Below are the code and all the weights of a small trained network. Each question names an input and a class and asks about switching units off, where a switched-off unit gives its printed mean instead of its output.

import numpy as np


def w(rows, s, z=0):
    codes = np.array(rows[::2]) - 128.0
    scale = np.full(codes.shape[1], s)
    scale[-1] = z or s
    return codes * scale


def norm(h):
    return h / np.sqrt((h * h).mean(-1, keepdims=True) + 1e-5)


def f(y):
    return np.maximum(y, 0)


def log_softmax(a):
    a = a - a.max(-1, keepdims=True)
    return a - np.log(np.exp(a).sum(-1, keepdims=True))


def net(x, mask):
    res = np.array(x, float).reshape(1, 7) / 4 @ E
    u = 0
    for l in range(2):
        y = f(norm(res) @ A[l][:, :-1].T + A[l][:, -1])
        res = res + np.where(mask[u : u + 4], y, B[l][:, -1]) @ B[l][:, :-1]
        u += 4
    return log_softmax(norm(res)[-1] @ U[:, :-1].T + U[:, -1])


A, B = {}, {}
E = w([
[126,101,62,131,163,151,100,111,106,98,177,109],'x0',
[110,159,127,108,191,178,133,176,155,110,165,207],'x1',
[57,120,110,143,181,168,176,106,117,130,131,166],'x2',
[177,143,88,142,128,137,69,117,80,118,1,194],'x3',
[93,198,151,108,76,86,144,144,131,72,66,146],'x4',
[221,95,126,148,64,103,81,95,115,132,161,189],'x5',
[57,112,94,116,207,147,132,53,151,196,99,125],'x6',
],0.0082)
A[0] = w([
[122,93,201,140,199,112,129,67,138,134,197,198,128],'L0N1',
[173,101,99,162,120,100,219,146,193,111,166,136,103],'L0N2',
[186,100,120,191,54,177,156,144,191,96,52,193,130],'L0N3',
[156,137,163,177,135,67,100,111,171,141,241,3,253],'L0N4',
],0.0057,0.0016)
B[0] = w([
[166,136,151,173,169,189,120,158,186,193,129,134,198],'L0N1',
[115,54,126,56,125,102,84,254,14,143,112,239,172],'L0N2',
[28,74,140,216,59,69,174,104,52,70,234,116,188],'L0N3',
[159,163,138,109,142,187,94,117,102,167,81,64,253],'L0N4',
],0.0089,0.0063)
A[1] = w([
[121,167,225,58,89,102,113,43,182,152,35,50,31],'L1N1',
[155,63,33,126,80,78,30,80,189,147,63,3,63],'L1N2',
[85,97,27,199,182,184,174,61,178,216,223,208,49],'L1N3',
[104,153,101,104,160,125,242,43,124,119,187,50,247],'L1N4',
],0.005,0.0013)
B[1] = w([
[31,110,93,72,58,128,160,53,213,137,154,124,217],'L1N1',
[122,37,1,73,155,15,161,82,103,102,110,76,222],'L1N2',
[125,131,229,215,96,171,53,151,207,82,81,132,253],'L1N3',
[237,121,93,71,146,135,160,133,128,56,117,238,201],'L1N4',
],0.0086,0.0051)
U = w([
[161,156,150,202,45,52,136,152,48,66,143,212,243],'0',
[110,92,191,231,183,217,83,123,240,137,113,202,91],'1',
[191,131,166,40,143,221,153,201,139,205,196,92,35],'2',
[28,142,149,37,87,62,254,56,234,119,104,78,30],'3',
[19,246,91,82,214,160,157,192,166,40,99,175,36],'4',
[192,60,21,78,139,111,56,56,122,136,97,70,251],'5',
],0.0073,0.0021)

Each question gives the input, the list of numbers given to net, and the class t.
The units are the neurons (one row each of A and B). Each row of codes is followed by its name. A weight is (code - 128) times the scale printed after its matrix; where a second scale follows, it is the last column's (A, B and U).
mask holds one flag per neuron, layer by layer. A switched-off neuron (its flag False) gives its mean, the last column of its row in B, instead of its output. The means were averaged over made-up inputs and are rounded, as every weight is.
A unit's drop is (log p(t) with every unit on - log p(t) with that unit switched off) / (log p(t) with every unit on - log p(t) with every unit switched off).
The circuit of an input: a set's keep is (log p(t) with only the set's units on - log p(t) with every unit switched off) / (log p(t) with every unit on - log p(t) with every unit switched off). Starting from all 8 units, units are removed one at a time, each time the one whose removal leaves the highest keep (on an exact tie, the one counted first), for as long as the keep stays at least 0.8.
units of the circuit, in order: the units of the circuit, biggest drop first
k most important neurons: the k neurons with the biggest drops, biggest first
top k neurons in layer l: the k neurons of layer l with the biggest drops, biggest first
drop of u: that unit's drop, to one decimal
input [1,7,7,-8,5,5,-3], class 1: units of the circuit, in order	(L0N1; L1N3)
input [-4,-1,0,5,-8,7,3], class 1: units of the circuit, in order	(L1N3; L0N4; L0N1)
input [-8,-1,-7,5,0,-6,-2], class 3: units of the circuit, in order	(L1N1)
input [2,-2,7,8,7,4,5], class 0: top 3 neurons in layer 0	(L0N3; L0N4; L0N1)
input [8,1,7,5,-7,-8,-6], class 1: units of the circuit, in order	(L1N3; L1N2)
input [-4,2,-8,7,-1,6,5], class 0: 3 most important neurons	(L0N3; L0N4; L1N1)
input [3,-4,5,-8,1,-3,4], class 2: 4 most important neurons	(L0N4; L1N4; L1N2; L0N3)
input [2,-1,0,-5,-3,6,5], class 1: 2 most important neurons	(L0N1; L1N3)
input [-6,-7,-7,-4,3,5,-3], class 3: 2 most important neurons	(L1N1; L0N4)
input [-6,0,-4,-8,-4,-4,1], class 2: 2 most important neurons	(L0N2; L1N2)
input [5,4,-4,-5,-7,-3,8], class 1: drop of L0N3	-0.1
input [-6,-2,-8,4,-3,-4,7], class 3: drop of L0N4	0.1
input [4,0,-2,8,5,-1,1], class 0: drop of L0N1	0.0
